Below is a small trained network, with its code and all its weights. Each question gives an input and a class and asks what happens when units are switched off, that is, made to give their printed mean instead of their output.

import numpy as np


def w(rows, s, z=0):
    codes = np.array(rows[::2]) - 128.0
    scale = np.full(codes.shape[1], s)
    scale[-1] = z or s
    return codes * scale


def f(y):
    return np.maximum(y, 0)


def log_softmax(a):
    a = a - a.max(-1, keepdims=True)
    return a - np.log(np.exp(a).sum(-1, keepdims=True))


def net(x, mask):
    res = np.array(x, float).reshape(1, 3) / 4 @ E
    y = f(res @ A[0][:, :-1].T + A[0][:, -1])
    res = res + np.where(mask, y, B[0][:, -1]) @ B[0][:, :-1]
    return log_softmax(res[-1] @ U[:, :-1].T + U[:, -1])


A, B = {}, {}
E = w([
[224,7,81,100,14,60,141,89,88],'x0',
[146,196,170,179,62,164,230,126,228],'x1',
[136,169,195,23,128,71,86,186,119],'x2',
],0.012)
A[0] = w([
[146,105,130,59,173,99,57,120,137,170],'N1',
[123,197,180,128,110,147,170,131,168,87],'N2',
[80,91,106,101,124,65,125,103,8,255],'N3',
[102,145,79,212,178,176,110,56,129,238],'N4',
[172,99,99,201,57,134,145,82,136,160],'N5',
[152,33,87,125,97,136,95,116,78,162],'N6',
[160,149,147,196,76,180,181,153,125,156],'N7',
[124,154,117,87,106,64,58,154,61,208],'N8',
[145,198,171,81,36,70,153,176,183,219],'N9',
[83,192,157,137,199,213,86,124,113,203],'N10',
[101,105,99,228,137,138,95,82,92,210],'N11',
[105,142,129,225,76,140,187,76,214,246],'N12',
[83,170,201,30,152,108,59,191,86,109],'N13',
[100,254,179,96,176,131,88,192,137,255],'N14',
],0.0092,0.0028)
B[0] = w([
[164,125,155,80,173,145,103,108,164,204],'N1',
[171,164,192,170,179,137,104,173,42,194],'N2',
[160,109,102,84,166,125,73,54,103,233],'N3',
[52,100,106,169,52,149,191,157,106,211],'N4',
[98,101,38,155,105,113,98,129,191,210],'N5',
[137,114,122,141,155,92,58,12,75,225],'N6',
[150,193,137,146,93,168,127,177,126,194],'N7',
[226,108,112,87,150,158,123,129,183,218],'N8',
[137,97,220,43,74,95,101,168,116,207],'N9',
[78,143,145,177,135,34,158,184,169,228],'N10',
[67,70,113,146,112,188,162,79,137,194],'N11',
[181,221,105,108,73,239,156,162,64,238],'N12',
[116,104,91,88,203,183,164,148,183,240],'N13',
[68,127,178,172,248,82,193,141,163,250],'N14',
],0.013,0.016)
U = w([
[153,51,186,14,50,73,93,109,153,92],'0',
[49,84,81,172,70,165,143,57,86,37],'1',
[112,170,43,163,18,253,194,158,163,174],'2',
[145,93,74,122,106,81,21,26,106,194],'3',
[114,166,241,104,86,157,183,172,94,7],'4',
[19,132,162,183,157,44,189,142,157,194],'5',
[101,92,153,63,198,173,162,126,190,131],'6',
],0.0069,0.0013)

Each question gives the input, the list of numbers given to net, and the class t.
The units are the neurons (one row each of A and B). Each row of codes is followed by its name. A weight is (code - 128) times the scale printed after its matrix; where a second scale follows, it is the last column's (A, B and U).
mask holds one flag per neuron, in row order. A switched-off neuron (its flag False) gives its mean, the last column of its row in B, instead of its output. The means were averaged over made-up inputs and are rounded, as every weight is.
A unit's drop is (log p(t) with every unit on - log p(t) with that unit switched off) / (log p(t) with every unit on - log p(t) with every unit switched off).
The circuit of an input: a set's keep is (log p(t) with only the set's units on - log p(t) with every unit switched off) / (log p(t) with every unit on - log p(t) with every unit switched off). Starting from the 12 units with the biggest drops (on a tie, the unit counted first), units are removed one at a time, each time the one whose removal leaves the highest keep (on an exact tie, the one counted first), for as long as the keep stays at least 0.8.
units of the circuit, in order: the units of the circuit, biggest drop first
most important unit: the unit with the biggest drop
k most important neurons: the k neurons with the biggest drops, biggest first
drop when u is switched off: that unit's drop, to one decimal
input [6,1,-3], class 3: most important unit => N6
input [-8,5,2], class 5: 2 most important neurons => [N14; N10]
input [2,4,7], class 0: 2 most important neurons => [N9; N12]
input [-8,6,-2], class 4: 3 most important neurons => [N12; N2; N7]
input [4,6,4], class 4: units of the circuit, in order => [N9; N3; N6]
input [2,2,2], class 0: units of the circuit, in order => [N14; N9]
input [0,-5,1], class 3: units of the circuit, in order => [N14; N3]
input [-5,-1,-5], class 5: 2 most important neurons => [N10; N8]
input [-2,3,3], class 4: 2 most important neurons => [N9; N5]
input [1,-4,-5], class 1: 3 most important neurons => [N11; N4; N8]
input [-6,6,2], class 4: 3 most important neurons => [N12; N2; N9]
input [-3,-4,-5], class 1: 2 most important neurons => [N14; N11]
input [-3,8,-1], class 4: 2 most important neurons => [N2; N9]
input [3,-2,5], class 0: units of the circuit, in order => [N14]
input [-4,-4,-6], class 1: 3 most important neurons => [N14; N11; N4]
input [7,-7,7], class 3: 2 most important neurons => [N6; N3]
input [-4,-6,-7], class 1: 2 most important neurons => [N14; N11]
input [-4,5,-3], class 2: 2 most important neurons => [N12; N4]
input [-1,-3,-3], class 1: drop when N14 is switched off => 0.3
input [3,1,8], class 0: units of the circuit, in order => [N9]
input [-8,5,7], class 5: drop when N14 is switched off => 0.4
input [-1,8,0], class 4: drop when N2 is switched off => 0.6
